Below is a small trained network, with its code and all its weights. Each question gives an input and a target symbol and asks what happens when units are switched off, that is, made to give their printed mean instead of their output.

import numpy as np


def w(rows, s, z=0):
    codes = np.array(rows[::2]) - 128.0
    scale = np.full(codes.shape[1], s)
    scale[-1] = z or s
    return codes * scale


def norm(h):
    return h / np.sqrt((h * h).mean(-1, keepdims=True) + 1e-5)


def f(y):
    return np.maximum(y, 0)


def softmax(a):
    e = np.exp(a - a.max(-1, keepdims=True))
    return e / e.sum(-1, keepdims=True)


def log_softmax(a):
    a = a - a.max(-1, keepdims=True)
    return a - np.log(np.exp(a).sum(-1, keepdims=True))


def net(x, mask):
    ids = ['Θαβδζημπτφψ'.index(c) for c in x.split()]
    T = len(ids)
    res = E[ids] + P[:T]
    u = 0
    for l in range(2):
        q, k, v = (norm(res) @ M[l].T for M in (Q, K, V))
        z = softmax(np.where(np.tri(T) > 0, q @ k.T / 3**0.5, -1e9)) @ v
        res = res + np.where(mask[u], z, O[l][:, -1]) @ O[l][:, :-1]
        u += 1
        y = f(norm(res) @ A[l][:, :-1].T + A[l][:, -1])
        res = res + np.where(mask[u : u + 4], y, B[l][:, -1]) @ B[l][:, :-1]
        u += 4
    return log_softmax(norm(res)[-1] @ U[:, :-1].T + U[:, -1])


Q, K, V, O, A, B = {}, {}, {}, {}, {}, {}
E = w([
[119,123,93,117,168],'Θ',
[64,110,85,124,176],'α',
[67,142,217,62,63],'β',
[55,133,170,36,123],'δ',
[112,99,132,173,122],'ζ',
[138,172,223,157,87],'η',
[94,73,134,205,179],'μ',
[165,106,189,90,180],'π',
[107,78,198,64,94],'τ',
[184,9,133,62,90],'φ',
[67,145,238,46,51],'ψ',
],0.016)
P = w([
[156,137,121,111,148],'0',
[130,152,88,247,173],'1',
[98,113,214,161,171],'2',
[175,133,145,141,89],'3',
[70,76,99,164,76],'4',
[117,137,191,136,191],'5',
[165,116,130,114,102],'6',
[58,98,65,198,112],'7',
[135,159,214,141,198],'8',
[171,125,124,123,113],'9',
],0.015)
Q[0] = w([
[88,75,93,181,117],'0.h0',
[95,75,176,98,230],'0.h0',
[155,72,208,254,90],'0.h0',
],0.0074)
K[0] = w([
[150,58,93,79,168],'0.h0',
[198,106,149,67,104],'0.h0',
[219,141,147,6,2],'0.h0',
],0.0093)
V[0] = w([
[215,127,92,68,61],'0.h0',
[109,182,1,104,113],'0.h0',
[168,122,210,69,106],'0.h0',
],0.0061)
O[0] = w([
[107,26,35,63,232,141],'0.h0',
[117,151,157,56,27,2],'0.h0',
[93,1,121,1,110,228],'0.h0',
],0.0064)
A[0] = w([
[3,95,158,67,92,252],'0.n0',
[118,67,141,155,217,188],'0.n1',
[83,106,111,86,242,148],'0.n2',
[124,6,94,121,85,226],'0.n3',
],0.0059,0.0012)
B[0] = w([
[117,149,125,199,73,244],'0.n0',
[72,159,195,149,57,254],'0.n1',
[90,157,251,210,150,217],'0.n2',
[125,141,27,114,201,251],'0.n3',
],0.011,0.0047)
Q[1] = w([
[3,74,82,235,181],'1.h0',
[137,119,215,26,182],'1.h0',
[134,100,191,224,118],'1.h0',
],0.0059)
K[1] = w([
[149,141,102,185,84],'1.h0',
[205,120,113,100,113],'1.h0',
[146,164,247,109,63],'1.h0',
],0.012)
V[1] = w([
[67,113,126,247,118],'1.h0',
[157,123,50,118,115],'1.h0',
[122,99,74,162,129],'1.h0',
],0.012)
O[1] = w([
[32,101,136,128,255,252],'1.h0',
[115,205,166,123,215,2],'1.h0',
[73,92,238,118,77,90],'1.h0',
],0.0077,0.0097)
A[1] = w([
[62,124,111,243,59,128],'1.n0',
[199,138,213,35,124,31],'1.n1',
[151,2,127,74,144,149],'1.n2',
[202,124,249,130,188,7],'1.n3',
],0.0085,0.0019)
B[1] = w([
[154,195,12,71,201,254],'1.n0',
[68,80,2,97,194,139],'1.n1',
[126,214,174,177,96,246],'1.n2',
[175,164,177,91,138,177],'1.n3',
],0.0075,0.0067)
U = w([
[99,196,70,115,122,33],'Θ',
[171,149,100,245,53,165],'α',
[87,142,75,83,91,80],'β',
[126,96,101,120,163,4],'δ',
[114,155,92,81,192,18],'ζ',
[133,118,25,165,153,149],'η',
[185,19,87,48,164,141],'μ',
[94,102,163,144,153,247],'π',
[114,89,193,131,142,245],'τ',
[21,54,214,165,95,82],'φ',
[86,139,102,75,65,164],'ψ',
],0.012,0.0031)

Each question gives the input, a string of symbols that net reads in full, and the target symbol t.
The units are the heads (3 rows each of Q, K, V and O) and the neurons (one row each of A and B). Each row of codes is followed by its name. A weight is (code - 128) times the scale printed after its matrix; where a second scale follows, it is the last column's (O, A, B and U).
mask holds one flag per unit, layer by layer, with each layer's heads first. A switched-off unit (its flag False) gives its mean, the last column of its rows in O or B, instead of its output. The means were averaged over made-up inputs and are rounded, as every weight is.
A unit's drop is (log p(t) with every unit on - log p(t) with that unit switched off) / (log p(t) with every unit on - log p(t) with every unit switched off).
The circuit of an input: a set's keep is (log p(t) with only the set's units on - log p(t) with every unit switched off) / (log p(t) with every unit on - log p(t) with every unit switched off). Starting from all 10 units, units are removed one at a time, each time the one whose removal leaves the highest keep (on an exact tie, the one counted first), for as long as the keep stays at least 0.8.
units of the circuit, in order: the units of the circuit, biggest drop first
k most important neurons: the k neurons with the biggest drops, biggest first
k most important neurons of layer l: the k neurons of layer l with the biggest drops, biggest first
drop of u: that unit's drop, to one decimal
input η τ η η π, target η: most important neuron => 0.n3
input ψ φ η Θ η τ π, target τ: 2 most important neurons of layer 1 => 1.n0, 1.n2
input η τ η Θ τ η τ η, target η: 2 most important neurons => 1.n0, 0.n0
input η μ μ β Θ π, target φ: units of the circuit, in order => 1.n0, 0.n1
input φ η φ Θ τ Θ η, target α: 4 most important neurons => 1.n0, 1.n2, 0.n2, 0.n3
input ψ η τ η μ φ, target φ: units of the circuit, in order => 1.n0, 1.n2
input η η ζ φ τ φ π, target τ: units of the circuit, in order => 1.n0, 1.h0
input η δ Θ τ α τ π μ μ δ, target Θ: 2 most important neurons => 1.n0, 0.n3
input η ψ η μ φ π, target φ: 2 most important neurons => 1.n0, 0.n1
input α ψ τ α τ η η τ, target η: 2 most important neurons of layer 0 => 0.n0, 0.n3
input φ η η η τ η η, target α: 2 most important neurons of layer 1 => 1.n2, 1.n0
input τ τ μ φ η η α η Θ, target φ: 2 most important neurons of layer 0 => 0.n1, 0.n3
input τ β η ψ, target ψ: 2 most important neurons of layer 1 => 1.n0, 1.n2
input η τ η η ψ τ η η φ, target φ: units of the circuit, in order => 1.n0
input μ η φ ψ α Θ, target φ: drop of 0.n3 => 0.1
input α π η π η, target η: drop of 1.n0 => 0.2
input α Θ η δ, target Θ: drop of 0.h0 => 0.8
